Here is a tiny trained network, its code and every weight. The questions are about switching its units off for an input and a class, where a switched-off unit gives its printed mean instead of its output.

import numpy as np


def w(rows, s, z=0):
    codes = np.array(rows[::2]) - 128.0
    scale = np.full(codes.shape[1], s)
    scale[-1] = z or s
    return codes * scale


def f(y):
    return np.maximum(y, 0)


def log_softmax(a):
    a = a - a.max(-1, keepdims=True)
    return a - np.log(np.exp(a).sum(-1, keepdims=True))


def net(x, mask):
    res = np.array(x, float).reshape(1, 7) / 4 @ E
    y = f(res @ A[0][:, :-1].T + A[0][:, -1])
    res = res + np.where(mask, y, B[0][:, -1]) @ B[0][:, :-1]
    return log_softmax(res[-1] @ U[:, :-1].T + U[:, -1])


A, B = {}, {}
E = w([
[123,68,50,172,148,83,186,180],'x0',
[11,71,184,186,179,182,105,152],'x1',
[143,119,254,56,208,87,186,215],'x2',
[107,140,138,140,121,101,157,93],'x3',
[126,135,145,138,124,130,114,172],'x4',
[85,155,191,165,86,94,147,188],'x5',
[157,200,215,221,117,205,233,166],'x6',
],0.0091)
A[0] = w([
[103,170,115,126,112,140,113,116,63],'n1',
[90,103,81,60,138,58,93,145,107],'n2',
[149,96,141,76,173,125,179,149,114],'n3',
[108,153,147,90,70,55,89,167,77],'n4',
[59,56,136,129,156,126,99,142,121],'n5',
[124,77,59,167,170,91,196,166,127],'n6',
[195,224,146,48,49,115,118,99,95],'n7',
[130,140,101,182,114,70,156,74,81],'n8',
[56,134,121,191,165,124,102,92,54],'n9',
[99,87,116,92,70,73,59,128,77],'n10',
[105,136,205,25,44,161,52,80,121],'n11',
[129,133,101,130,151,38,49,137,86],'n12',
[137,115,169,68,125,147,145,123,202],'n13',
[148,131,97,206,28,171,89,121,121],'n14',
[136,192,204,65,72,179,57,80,145],'n15',
[168,188,99,100,63,88,127,138,67],'n16',
[141,122,179,31,131,77,180,179,35],'n17',
[199,157,77,73,50,81,167,181,41],'n18',
[184,162,123,134,91,158,182,147,115],'n19',
[204,168,138,135,94,50,97,120,57],'n20',
[143,137,61,147,146,103,161,189,92],'n21',
[123,86,190,45,127,123,179,132,61],'n22',
[134,144,246,90,102,95,131,66,119],'n23',
[168,137,173,123,121,182,83,62,139],'n24',
[121,72,74,148,122,108,209,173,174],'n25',
[111,145,96,171,92,149,97,95,44],'n26',
[236,139,163,255,118,207,199,130,75],'n27',
[212,205,168,168,163,211,126,103,140],'n28',
[101,136,81,166,103,147,108,34,6],'n29',
[107,140,158,27,189,95,179,156,79],'n30',
[96,92,91,110,148,195,192,120,120],'n31',
[77,158,48,171,17,171,115,105,81],'n32',
[70,191,181,87,138,193,71,94,160],'n33',
[124,83,126,86,77,158,160,160,227],'n34',
[169,194,107,150,154,75,117,126,88],'n35',
[89,93,184,116,101,200,72,125,190],'n36',
[165,150,95,166,170,188,117,187,207],'n37',
[169,132,140,184,147,195,220,132,88],'n38',
[117,154,103,131,251,92,177,175,106],'n39',
[138,170,56,214,94,146,66,127,63],'n40',
[105,89,55,138,104,137,189,170,123],'n41',
[20,99,180,184,184,184,102,122,71],'n42',
[61,68,170,179,169,185,124,92,112],'n43',
[84,73,130,112,75,58,202,120,80],'n44',
[105,90,73,93,172,27,105,151,93],'n45',
[149,148,113,169,159,185,197,140,88],'n46',
],0.009,0.0025)
B[0] = w([
[167,110,184,160,120,102,122,130,148],'n1',
[54,217,188,82,40,119,135,74,220],'n2',
[172,48,191,144,126,129,50,147,185],'n3',
[107,153,77,76,126,155,108,78,171],'n4',
[47,103,68,85,136,148,163,125,204],'n5',
[155,199,74,184,139,44,94,181,203],'n6',
[147,51,3,116,215,130,209,203,223],'n7',
[194,135,132,87,136,112,72,145,170],'n8',
[167,72,133,124,158,138,184,145,184],'n9',
[71,219,218,113,28,208,112,74,201],'n10',
[94,196,94,165,56,34,107,42,217],'n11',
[49,203,167,25,90,153,173,29,194],'n12',
[196,96,188,197,136,94,63,115,176],'n13',
[179,95,229,125,188,121,62,183,211],'n14',
[129,201,55,230,182,12,91,173,220],'n15',
[145,47,72,92,164,219,200,102,185],'n16',
[167,76,178,99,177,150,126,127,213],'n17',
[181,112,40,121,231,191,209,162,204],'n18',
[59,116,90,62,88,138,160,51,185],'n19',
[86,105,70,66,191,158,166,207,181],'n20',
[95,152,81,202,179,71,187,179,173],'n21',
[145,71,203,96,181,167,47,186,188],'n22',
[148,138,137,167,114,98,69,189,192],'n23',
[113,217,130,176,167,71,134,151,190],'n24',
[103,230,73,173,162,8,84,129,199],'n25',
[195,90,179,86,158,157,57,189,182],'n26',
[72,209,152,35,73,160,130,37,246],'n27',
[97,206,138,125,78,136,130,105,213],'n28',
[191,149,126,124,119,165,62,136,206],'n29',
[180,84,249,87,150,130,99,121,211],'n30',
[128,152,99,154,158,77,161,119,163],'n31',
[221,62,240,135,185,188,57,117,227],'n32',
[167,151,48,189,168,61,153,187,207],'n33',
[123,184,128,191,122,114,158,147,155],'n34',
[150,41,96,97,185,146,183,188,162],'n35',
[116,117,62,109,153,103,205,135,198],'n36',
[82,108,153,163,95,93,146,41,176],'n37',
[102,230,140,32,49,134,109,46,210],'n38',
[197,59,190,173,167,104,64,178,195],'n39',
[199,61,235,140,127,161,58,197,205],'n40',
[192,241,122,229,190,88,86,183,182],'n41',
[150,79,20,104,171,218,186,133,235],'n42',
[134,92,34,100,151,195,206,179,215],'n43',
[119,134,95,112,162,127,116,92,173],'n44',
[79,225,137,94,67,125,126,70,222],'n45',
[50,188,130,45,58,95,70,6,187],'n46',
],0.0053,0.011)
U = w([
[31,156,125,29,40,139,156,80,48],'0',
[162,36,198,128,140,120,94,160,23],'1',
[103,154,51,201,136,17,148,167,249],'2',
[75,38,1,66,148,185,238,167,109],'3',
],0.0093,0.0019)

Each question gives the input, the list of numbers given to net, and the class t.
The units are the neurons (one row each of A and B). Each row of codes is followed by its name. A weight is (code - 128) times the scale printed after its matrix; where a second scale follows, it is the last column's (A, B and U).
mask holds one flag per neuron, in row order. A switched-off neuron (its flag False) gives its mean, the last column of its row in B, instead of its output. The means were averaged over made-up inputs and are rounded, as every weight is.
A unit's drop is (log p(t) with every unit on - log p(t) with that unit switched off) / (log p(t) with every unit on - log p(t) with every unit switched off).
The circuit of an input: a set's keep is (log p(t) with only the set's units on - log p(t) with every unit switched off) / (log p(t) with every unit on - log p(t) with every unit switched off). Starting from the 12 units with the biggest drops (on a tie, the unit counted first), units are removed one at a time, each time the one whose removal leaves the highest keep (on an exact tie, the one counted first), for as long as the keep stays at least 0.8.
units of the circuit, in order: the units of the circuit, biggest drop first
most important unit: the unit with the biggest drop
k most important neurons: the k neurons with the biggest drops, biggest first
drop when u is switched off: that unit's drop, to one decimal
input [-8,7,0,8,2,-4,-6], class 2: units of the circuit, in order -> n33
input [7,0,6,-8,-4,-5,2], class 2: 3 most important neurons -> n25, n6, n32
input [-1,8,3,2,7,-6,-8], class 0: 4 most important neurons -> n2, n45, n10, n7
input [3,5,1,-3,-7,7,3], class 3: 2 most important neurons -> n42, n43
input [7,8,-8,1,5,7,-8], class 0: 2 most important neurons -> n10, n12
input [-4,-6,-6,4,6,-1,2], class 1: 3 most important neurons -> n32, n14, n40
input [-1,-8,5,-3,7,-7,-6], class 3: 2 most important neurons -> n7, n18
input [-8,4,-7,7,6,0,6], class 2: 3 most important neurons -> n15, n33, n24
input [0,-3,3,0,8,-8,3], class 0: units of the circuit, in order -> n28, n33
input [4,-3,-4,1,-6,2,-3], class 1: 3 most important neurons -> n32, n15, n40
input [3,-3,6,-2,-2,0,6], class 0: 2 most important neurons -> n27, n38
input [8,3,1,-1,6,-7,-8], class 0: 4 most important neurons -> n2, n12, n45, n10
input [5,-5,6,2,5,6,-5], class 1: 4 most important neurons -> n30, n17, n39, n27
input [-8,-6,-6,0,-1,5,7], class 2: most important unit -> n15
input [-5,-5,-4,0,5,7,-3], class 2: 2 most important neurons -> n15, n11
input [-5,7,0,8,3,-6,6], class 3: 4 most important neurons -> n42, n43, n33, n2
input [-7,3,5,7,5,4,5], class 2: 3 most important neurons -> n15, n33, n23
input [7,-2,4,2,7,-6,-5], class 2: 2 most important neurons -> n6, n27
input [0,3,5,-5,-3,-4,8], class 0: drop when n30 is switched off -> 0.0
input [-8,-7,3,7,7,-4,-4], class 2: units of the circuit, in order -> n15
input [4,2,-2,8,-7,4,6], class 0: drop when n27 is switched off -> 0.1
input [4,2,-5,0,3,3,7], class 0: drop when n27 is switched off -> 0.2
input [-3,7,-4,5,-5,1,5], class 3: drop when n43 is switched off -> 0.2
